Below are the code and all the weights of a small trained network. Each question names an input and a target symbol and asks about switching units off, where a switched-off unit gives its printed mean instead of its output.

import numpy as np


def w(rows, s, z=0):
    codes = np.array(rows[::2]) - 128.0
    scale = np.full(codes.shape[1], s)
    scale[-1] = z or s
    return codes * scale


def norm(h):
    return h / np.sqrt((h * h).mean(-1, keepdims=True) + 1e-5)


def f(y):
    return np.maximum(y, 0)


def softmax(a):
    e = np.exp(a - a.max(-1, keepdims=True))
    return e / e.sum(-1, keepdims=True)


def log_softmax(a):
    a = a - a.max(-1, keepdims=True)
    return a - np.log(np.exp(a).sum(-1, keepdims=True))


def net(x, mask):
    ids = ['ΛΣΦΨαβγδεζηθμπτ'.index(c) for c in x.split()]
    T = len(ids)
    res = E[ids] + P[:T]
    u = 0
    for l in range(2):
        r = norm(res)
        for j in range(3):
            rows = slice(2 * j, 2 * j + 2)
            q, k, v = (r @ M[l][rows].T for M in (Q, K, V))
            z = softmax(np.where(np.tri(T) > 0, q @ k.T / 2**0.5, -1e9)) @ v
            o = O[l][rows]
            res = res + np.where(mask[u + j], z, o[:, -1]) @ o[:, :-1]
        u += 3
        y = f(norm(res) @ A[l][:, :-1].T + A[l][:, -1])
        res = res + np.where(mask[u : u + 12], y, B[l][:, -1]) @ B[l][:, :-1]
        u += 12
    return log_softmax(norm(res)[-1] @ U[:, :-1].T + U[:, -1])


Q, K, V, O, A, B = {}, {}, {}, {}, {}, {}
E = w([
[39,89,67,180,165,167,170,186],'Λ',
[201,138,223,48,149,122,178,116],'Σ',
[143,111,208,144,124,38,190,176],'Φ',
[138,203,60,110,142,177,156,147],'Ψ',
[102,64,163,73,139,147,105,234],'α',
[96,158,37,140,76,64,146,125],'β',
[40,201,107,203,92,171,66,162],'γ',
[123,183,204,111,45,158,33,174],'δ',
[100,66,164,72,112,3,179,88],'ε',
[216,253,85,79,92,97,184,160],'ζ',
[215,117,95,225,242,69,104,74],'η',
[106,176,200,213,130,144,129,176],'θ',
[74,140,126,96,174,155,156,53],'μ',
[40,47,126,142,52,103,86,152],'π',
[103,170,134,115,4,66,140,74],'τ',
],0.0051)
P = w([
[116,190,123,121,172,67,40,198],'0',
[116,185,120,129,162,77,80,199],'1',
[105,163,116,121,146,85,108,189],'2',
[104,154,108,124,146,95,130,189],'3',
[98,139,108,132,129,104,149,179],'4',
[98,128,103,129,120,108,168,165],'5',
[100,129,115,141,123,115,186,146],'6',
[98,130,114,140,103,125,207,139],'7',
[99,131,127,146,85,132,227,136],'8',
[106,114,137,164,84,145,240,109],'9',
[104,117,147,158,61,147,252,109],'10',
],0.0024)
Q[0] = w([
[90,189,104,101,235,186,177,120],'0.h0',
[127,104,150,64,246,85,255,150],'0.h0',
[100,152,203,135,94,168,16,54],'0.h1',
[148,202,95,125,123,57,205,160],'0.h1',
[146,80,122,123,116,86,118,9],'0.h2',
[149,72,239,120,136,107,125,154],'0.h2',
],0.015)
K[0] = w([
[144,147,117,147,205,195,116,94],'0.h0',
[192,53,142,136,251,92,108,76],'0.h0',
[66,181,173,59,54,128,152,151],'0.h1',
[180,71,74,176,129,154,209,128],'0.h1',
[196,127,154,86,211,93,109,55],'0.h2',
[173,130,227,56,135,127,175,158],'0.h2',
],0.016)
V[0] = w([
[90,163,107,60,162,73,99,190],'0.h0',
[53,161,202,64,108,165,252,141],'0.h0',
[49,113,123,133,85,193,202,141],'0.h1',
[69,99,132,91,99,155,218,155],'0.h1',
[91,106,124,73,137,116,159,113],'0.h2',
[105,146,126,86,78,147,148,148],'0.h2',
],0.0044)
O[0] = w([
[111,110,142,170,136,148,208,110,252],'0.h0',
[62,223,233,129,200,97,115,58,212],'0.h0',
[191,111,114,155,91,163,251,76,237],'0.h1',
[170,126,159,148,119,150,227,87,210],'0.h1',
[158,100,123,138,112,159,151,145,139],'0.h2',
[128,146,141,146,75,140,109,169,151],'0.h2',
],0.0025,0.0028)
A[0] = w([
[187,100,185,37,78,151,146,210,183],'0.n0',
[182,112,254,155,135,120,130,188,16],'0.n1',
[91,132,137,143,148,146,134,130,101],'0.n2',
[152,41,77,5,132,208,118,95,1],'0.n3',
[102,139,145,128,74,121,66,132,192],'0.n4',
[104,117,115,73,79,79,117,108,126],'0.n5',
[128,183,135,149,113,183,75,124,37],'0.n6',
[171,170,200,80,170,97,77,74,52],'0.n7',
[149,113,194,88,154,85,129,71,50],'0.n8',
[92,24,201,78,125,97,123,183,100],'0.n9',
[208,218,129,86,139,145,128,145,89],'0.n10',
[220,181,225,47,86,59,102,131,151],'0.n11',
],0.0075,0.0017)
B[0] = w([
[167,92,118,117,122,205,63,69,210],'0.n0',
[223,94,173,155,97,112,74,172,225],'0.n1',
[108,117,80,120,93,152,134,127,208],'0.n2',
[40,232,103,123,160,179,164,155,145],'0.n3',
[102,179,131,125,92,154,108,166,199],'0.n4',
[125,171,83,113,91,133,136,125,201],'0.n5',
[77,121,107,166,103,114,142,156,170],'0.n6',
[123,135,195,100,132,111,49,146,178],'0.n7',
[118,125,223,113,137,98,126,87,207],'0.n8',
[128,49,97,58,88,98,158,169,235],'0.n9',
[152,85,72,94,99,181,93,80,207],'0.n10',
[112,145,89,119,229,177,248,160,255],'0.n11',
],0.011,0.003)
Q[1] = w([
[91,100,215,92,190,231,150,87],'1.h0',
[130,91,104,139,126,120,196,62],'1.h0',
[147,130,126,127,121,147,193,127],'1.h1',
[59,87,164,176,108,172,120,118],'1.h1',
[63,127,214,120,179,65,180,169],'1.h2',
[82,4,195,119,52,204,90,169],'1.h2',
],0.019)
K[1] = w([
[130,105,208,116,90,232,189,82],'1.h0',
[188,172,139,119,109,89,158,71],'1.h0',
[137,114,133,173,160,126,151,88],'1.h1',
[174,151,155,124,59,145,170,104],'1.h1',
[95,163,204,105,192,70,158,142],'1.h2',
[170,128,130,188,177,86,2,170],'1.h2',
],0.021)
V[1] = w([
[121,89,54,138,215,81,58,208],'1.h0',
[219,125,160,162,103,138,226,125],'1.h0',
[36,99,125,142,91,56,178,143],'1.h1',
[73,98,195,154,110,254,164,142],'1.h1',
[125,118,42,144,231,61,83,130],'1.h2',
[75,121,72,87,192,128,61,232],'1.h2',
],0.0071)
O[1] = w([
[88,54,142,235,202,186,157,212,104],'1.h0',
[222,205,162,102,119,99,131,195,170],'1.h0',
[9,89,158,103,136,111,129,182,199],'1.h1',
[115,93,222,148,163,252,143,137,254],'1.h1',
[205,111,207,11,210,92,163,103,63],'1.h2',
[185,176,205,76,70,93,190,74,156],'1.h2',
],0.0034,0.0039)
A[1] = w([
[184,150,93,98,105,134,109,118,29],'1.n0',
[177,107,140,65,82,123,100,81,142],'1.n1',
[92,172,102,167,111,83,127,146,39],'1.n2',
[181,124,177,195,170,79,111,157,95],'1.n3',
[143,141,147,187,153,91,1,108,66],'1.n4',
[157,176,137,91,76,76,94,161,21],'1.n5',
[141,105,64,180,102,112,136,82,68],'1.n6',
[148,75,175,80,141,125,118,138,5],'1.n7',
[143,117,212,116,97,61,127,139,52],'1.n8',
[83,105,130,206,120,112,141,112,53],'1.n9',
[100,157,94,136,151,171,14,148,78],'1.n10',
[149,95,86,122,192,69,120,135,67],'1.n11',
],0.012,0.002)
B[1] = w([
[111,57,162,135,158,79,134,133,201],'1.n0',
[97,183,125,232,72,137,174,64,253],'1.n1',
[122,117,157,176,172,48,147,59,233],'1.n2',
[121,179,28,238,116,135,218,160,213],'1.n3',
[46,157,57,93,180,205,3,43,181],'1.n4',
[112,81,63,143,212,114,87,105,168],'1.n5',
[179,189,104,121,112,115,153,60,215],'1.n6',
[130,180,142,141,193,73,44,87,229],'1.n7',
[172,71,155,92,61,140,225,94,216],'1.n8',
[124,127,185,185,64,169,132,64,242],'1.n9',
[193,167,164,37,112,67,90,227,221],'1.n10',
[113,116,135,188,79,198,79,183,163],'1.n11',
],0.012,0.0037)
U = w([
[66,60,135,139,239,131,85,192,167],'Λ',
[179,80,40,62,188,228,168,76,107],'Σ',
[198,6,155,148,75,122,46,102,119],'Φ',
[176,175,150,54,100,156,92,212,252],'Ψ',
[51,182,147,49,125,164,36,40,160],'α',
[92,184,224,182,63,37,95,184,97],'β',
[61,68,210,180,109,231,176,133,145],'γ',
[208,184,219,146,225,174,94,98,93],'δ',
[48,54,40,85,58,97,147,159,121],'ε',
[244,210,50,71,29,107,120,91,99],'ζ',
[129,193,29,219,139,169,54,165,136],'η',
[217,108,120,212,144,95,209,206,106],'θ',
[41,254,92,98,185,134,201,158,74],'μ',
[121,63,206,23,103,62,203,115,99],'π',
[97,108,75,161,216,7,137,74,145],'τ',
],0.008,0.0042)

Each question gives the input, a string of symbols that net reads in full, and the target symbol t.
The units are the heads (2 rows each of Q, K, V and O) and the neurons (one row each of A and B). Each row of codes is followed by its name. A weight is (code - 128) times the scale printed after its matrix; where a second scale follows, it is the last column's (O, A, B and U).
mask holds one flag per unit, layer by layer, with each layer's heads first. A switched-off unit (its flag False) gives its mean, the last column of its rows in O or B, instead of its output. The means were averaged over made-up inputs and are rounded, as every weight is.
A unit's drop is (log p(t) with every unit on - log p(t) with that unit switched off) / (log p(t) with every unit on - log p(t) with every unit switched off).
The circuit of an input: a set's keep is (log p(t) with only the set's units on - log p(t) with every unit switched off) / (log p(t) with every unit on - log p(t) with every unit switched off). Starting from the 12 units with the biggest drops (on a tie, the unit counted first), units are removed one at a time, each time the one whose removal leaves the highest keep (on an exact tie, the one counted first), for as long as the keep stays at least 0.8.
circuit, biggest first: the units of the circuit, biggest drop first
k most important neurons: the k neurons with the biggest drops, biggest first
which heads matter: for each layer, one digit per head in row order, 1 if its drop is at least 0.15 and else 0, layers parted by /
input Λ β τ γ Λ η Λ Ψ β π, target π: circuit, biggest first => [1.h2, 0.h1]
input α Λ Ψ Φ τ δ Φ Λ μ, target α: circuit, biggest first => [0.n11, 1.n4, 0.h0, 0.n7]
input Λ μ θ Ψ Ψ β μ α, target Φ: circuit, biggest first => [0.n1, 0.n0]
input π η Φ, target Φ: circuit, biggest first => [0.n0, 0.n1]
input ζ Λ Ψ ε η Λ Φ β Σ, target Σ: circuit, biggest first => [0.n11, 0.n0]
input Ψ μ β β θ μ Λ μ θ τ, target μ: which heads matter => 100 / 111
input β Ψ τ Φ π ζ Λ β γ Λ, target τ: which heads matter => 111 / 110
input ε η μ ε Λ Ψ τ, target τ: 2 most important neurons => [0.n5, 1.n5]
input θ θ θ δ γ γ Λ τ Φ, target θ: circuit, biggest first => [0.n11, 0.n1]
input μ ζ Λ γ Λ Φ Ψ, target ζ: circuit, biggest first => [0.n10, 0.n11, 1.n10]
input Ψ ε μ β ζ, target Σ: circuit, biggest first => [0.n11, 0.n10]
input β μ Φ θ Ψ Λ ε β τ τ γ, target β: 3 most important neurons => [1.n10, 0.n11, 0.n4]
input η τ Λ β ζ Σ π β δ β, target β: which heads matter => 010 / 100
input β τ ε ε ζ Λ β Λ Λ η Ψ, target Ψ: which heads matter => 110 / 000
input Λ π μ Λ γ ζ Φ α β ε, target π: which heads matter => 100 / 000
input β μ γ μ β Λ Ψ Λ, target ζ: which heads matter => 010 / 110
input γ γ Λ Φ γ α β, target τ: which heads matter => 000 / 100
input Φ ε Φ ε β Ψ, target ζ: which heads matter => 000 / 001
input ζ μ ζ β δ, target Ψ: which heads matter => 000 / 000
input β β η Φ β, target β: which heads matter => 110 / 100
input τ δ β Σ Φ β γ δ τ β ε, target π: 4 most important neurons => [0.n8, 1.n8, 0.n11, 0.n10]
input ζ α Σ Λ β η Λ Λ δ Λ π, target π: 3 most important neurons => [0.n9, 1.n7, 0.n11]
input Ψ ζ α γ π Ψ μ Φ Λ β, target τ: which heads matter => 000 / 101
input ε ε γ Λ Φ, target θ: 2 most important neurons => [0.n1, 1.n3]
input Λ δ γ Σ, target δ: 3 most important neurons => [0.n11, 1.n7, 0.n1]
input Λ δ Λ β Λ, target τ: 3 most important neurons => [0.n11, 0.n9, 0.n2]
input β Λ τ π Φ β, target γ: 2 most important neurons => [1.n9, 0.n0]
input θ ε ε μ γ β Λ Φ Λ, target θ: most important neuron => [1.n4]
input Ψ Λ π τ Ψ, target γ: 2 most important neurons => [1.n1, 1.n0]
